Below is a small trained network, with its code and all its weights. Each question gives an input and a target symbol and asks what happens when units are switched off, that is, made to give their printed mean instead of their output.

import numpy as np


def w(rows, s, z=0):
    codes = np.array(rows[::2]) - 128.0
    scale = np.full(codes.shape[1], s)
    scale[-1] = z or s
    return codes * scale


def norm(h):
    return h / np.sqrt((h * h).mean(-1, keepdims=True) + 1e-5)


def softmax(a):
    e = np.exp(a - a.max(-1, keepdims=True))
    return e / e.sum(-1, keepdims=True)


def log_softmax(a):
    a = a - a.max(-1, keepdims=True)
    return a - np.log(np.exp(a).sum(-1, keepdims=True))


def net(x, mask):
    ids = ['ΞΣΨγδημω'.index(c) for c in x.split()]
    T = len(ids)
    res = E[ids] + P[:T]
    u = 0
    for l in range(3):
        r = norm(res)
        for j in range(2):
            rows = slice(2 * j, 2 * j + 2)
            q, k, v = (r @ M[l][rows].T for M in (Q, K, V))
            z = softmax(np.where(np.tri(T) > 0, q @ k.T / 2**0.5, -1e9)) @ v
            o = O[l][rows]
            res = res + np.where(mask[u + j], z, o[:, -1]) @ o[:, :-1]
        u += 2
    return log_softmax(norm(res)[-1] @ U[:, :-1].T + U[:, -1])


Q, K, V, O = {}, {}, {}, {}
E = w([
[104,66,190,145,95,37,56,70],'Ξ',
[92,87,95,101,115,122,87,76],'Σ',
[88,123,183,117,230,106,147,170],'Ψ',
[169,17,110,130,124,153,76,79],'γ',
[184,220,153,1,182,237,66,65],'δ',
[102,93,111,69,27,205,166,116],'η',
[160,63,119,159,125,131,167,106],'μ',
[145,144,85,227,134,168,36,81],'ω',
],0.0071)
P = w([
[139,160,130,88,127,127,139,86],'0',
[184,146,9,103,58,49,151,170],'1',
[36,80,66,97,86,74,31,135],'2',
[155,115,131,188,236,175,125,174],'3',
[129,253,159,111,29,96,52,249],'4',
[22,102,54,112,121,93,78,159],'5',
[141,141,145,203,247,183,125,181],'6',
],0.0063)
Q[0] = w([
[160,231,207,162,96,97,126,253],'L0H0',
[161,90,140,134,150,252,166,125],'L0H0',
[186,106,75,176,161,112,106,199],'L0H1',
[93,72,101,148,60,76,98,147],'L0H1',
],0.0069)
K[0] = w([
[176,117,106,1,124,41,193,162],'L0H0',
[158,97,170,175,130,181,193,142],'L0H0',
[98,42,103,185,127,92,126,180],'L0H1',
[182,91,49,146,65,125,116,45],'L0H1',
],0.008)
V[0] = w([
[154,113,162,193,122,168,155,87],'L0H0',
[35,57,184,119,52,203,100,148],'L0H0',
[103,174,126,69,253,144,153,184],'L0H1',
[86,72,133,103,158,100,130,161],'L0H1',
],0.0051)
O[0] = w([
[119,154,128,165,126,26,111,167,123],'L0H0',
[189,91,117,72,131,121,106,254,116],'L0H0',
[165,143,10,160,134,15,45,91,4],'L0H1',
[46,134,88,37,133,127,79,142,116],'L0H1',
],0.0053,0.0041)
Q[1] = w([
[254,192,215,147,190,101,171,185],'L1H0',
[212,190,148,106,47,156,105,90],'L1H0',
[97,59,118,218,186,154,130,108],'L1H1',
[91,42,78,160,103,97,248,103],'L1H1',
],0.0075)
K[1] = w([
[160,36,198,112,145,91,194,110],'L1H0',
[166,111,138,98,50,142,109,59],'L1H0',
[62,89,165,158,177,117,75,154],'L1H1',
[114,181,255,73,173,120,87,127],'L1H1',
],0.0087)
V[1] = w([
[192,148,163,28,159,60,177,128],'L1H0',
[72,63,139,183,142,47,254,158],'L1H0',
[170,186,139,201,66,136,181,157],'L1H1',
[158,16,16,114,79,121,210,104],'L1H1',
],0.0055)
O[1] = w([
[137,133,165,204,151,121,38,223,2],'L1H0',
[207,187,189,109,97,160,163,196,58],'L1H0',
[177,115,2,167,126,108,82,170,84],'L1H1',
[183,130,69,128,181,111,180,57,131],'L1H1',
],0.0077,0.0037)
Q[2] = w([
[157,90,116,213,98,216,165,193],'L2H0',
[57,10,218,155,146,226,243,57],'L2H0',
[176,68,170,101,223,23,226,204],'L2H1',
[2,2,161,41,153,25,47,138],'L2H1',
],0.0062)
K[2] = w([
[179,74,67,161,114,193,156,114],'L2H0',
[71,66,139,118,154,220,127,2],'L2H0',
[158,95,155,101,185,42,189,205],'L2H1',
[41,118,83,123,146,48,122,135],'L2H1',
],0.008)
V[2] = w([
[139,72,132,164,140,193,74,107],'L2H0',
[166,99,160,244,45,121,254,148],'L2H0',
[83,230,79,152,140,205,139,50],'L2H1',
[133,217,125,161,216,157,134,200],'L2H1',
],0.0048)
O[2] = w([
[199,224,200,145,113,1,120,155,207],'L2H0',
[58,137,126,79,177,71,82,103,70],'L2H0',
[101,70,218,93,167,138,173,234,243],'L2H1',
[71,117,179,107,103,40,124,68,4],'L2H1',
],0.0062,0.0034)
U = w([
[171,144,93,126,160,135,33,112,161],'Ξ',
[208,82,148,141,179,159,155,98,2],'Σ',
[95,153,193,57,106,139,68,219,147],'Ψ',
[171,104,54,119,123,120,116,252,177],'γ',
[70,129,74,121,201,41,62,101,238],'δ',
[176,209,128,139,122,87,209,110,113],'η',
[106,118,138,255,130,167,122,165,86],'μ',
[35,92,119,110,110,157,198,62,66],'ω',
],0.0092,0.0046)

Each question gives the input, a string of symbols that net reads in full, and the target symbol t.
The units are the heads (2 rows each of Q, K, V and O). Each row of codes is followed by its name. A weight is (code - 128) times the scale printed after its matrix; where a second scale follows, it is the last column's (O and U).
mask holds one flag per head, layer by layer. A switched-off head (its flag False) gives its mean, the last column of its rows in O, instead of its output. The means were averaged over made-up inputs and are rounded, as every weight is.
A unit's drop is (log p(t) with every unit on - log p(t) with that unit switched off) / (log p(t) with every unit on - log p(t) with every unit switched off).
The circuit of an input: a set's keep is (log p(t) with only the set's units on - log p(t) with every unit switched off) / (log p(t) with every unit on - log p(t) with every unit switched off). Starting from all 6 units, units are removed one at a time, each time the one whose removal leaves the highest keep (on an exact tie, the one counted first), for as long as the keep stays at least 0.8.
units of the circuit, in order: the units of the circuit, biggest drop first
unit that matters most: the unit with the biggest drop
which heads matter: for each layer, one digit per head in row order, 1 if its drop is at least 0.15 and else 0, layers parted by /
drop of u: that unit's drop, to one decimal
input ω ω Ξ μ ω, target γ: units of the circuit, in order : (L1H1, L2H1)
input ω ω Ξ, target ω: units of the circuit, in order : (L1H0, L0H1)
input μ γ γ Ξ, target Ψ: units of the circuit, in order : (L1H0)
input Ξ γ Ξ γ δ μ, target δ: which heads matter : 00 / 10 / 00
input ω μ μ γ Ξ, target δ: units of the circuit, in order : (L1H1, L2H0)
input Ξ Ψ η, target Ψ: which heads matter : 01 / 10 / 00
input Ψ Ψ Σ, target Ψ: units of the circuit, in order : (L1H0, L0H1)
input ω Ξ ω Ξ Ψ μ, target Ψ: which heads matter : 01 / 01 / 00
input ω ω γ ω γ Ψ, target Ψ: units of the circuit, in order : (L1H0, L1H1)
input Ξ Ψ γ ω γ, target ω: which heads matter : 10 / 10 / 00
input γ η ω Ξ ω, target Ξ: units of the circuit, in order : (L1H1, L1H0)
input η δ ω γ γ, target μ: units of the circuit, in order : (L1H0, L0H0, L2H0)
input Σ δ ω Ψ Ψ, target μ: which heads matter : 11 / 10 / 10
input δ Ψ Ψ Ψ Σ, target ω: units of the circuit, in order : (L0H0)
input Ξ δ Σ ω Ξ δ, target δ: which heads matter : 01 / 10 / 00
input δ γ ω ω Ξ, target η: which heads matter : 00 / 01 / 00
input ω ω Ξ ω, target Ψ: units of the circuit, in order : (L2H1, L1H1, L2H0)
input γ δ ω δ ω, target μ: which heads matter : 10 / 10 / 10
input ω γ Ψ ω δ, target η: which heads matter : 10 / 01 / 00
input ω Ψ ω δ Σ, target ω: units of the circuit, in order : (L1H0)
input Σ γ Ξ Σ ω, target η: which heads matter : 00 / 01 / 00
input δ Ξ ω ω Ξ Ξ μ, target η: which heads matter : 10 / 10 / 01
input Ξ ω μ Ξ ω Ξ Ξ, target Ψ: drop of L0H1 : 0.4
input μ ω μ γ γ μ μ, target η: drop of L1H0 : 0.6
input γ γ Ξ, target Ξ: drop of L2H1 : 1.1
input ω ω η δ γ, target γ: drop of L1H1 : 0.8
input ω η η η δ, target Ξ: unit that matters most : L1H1
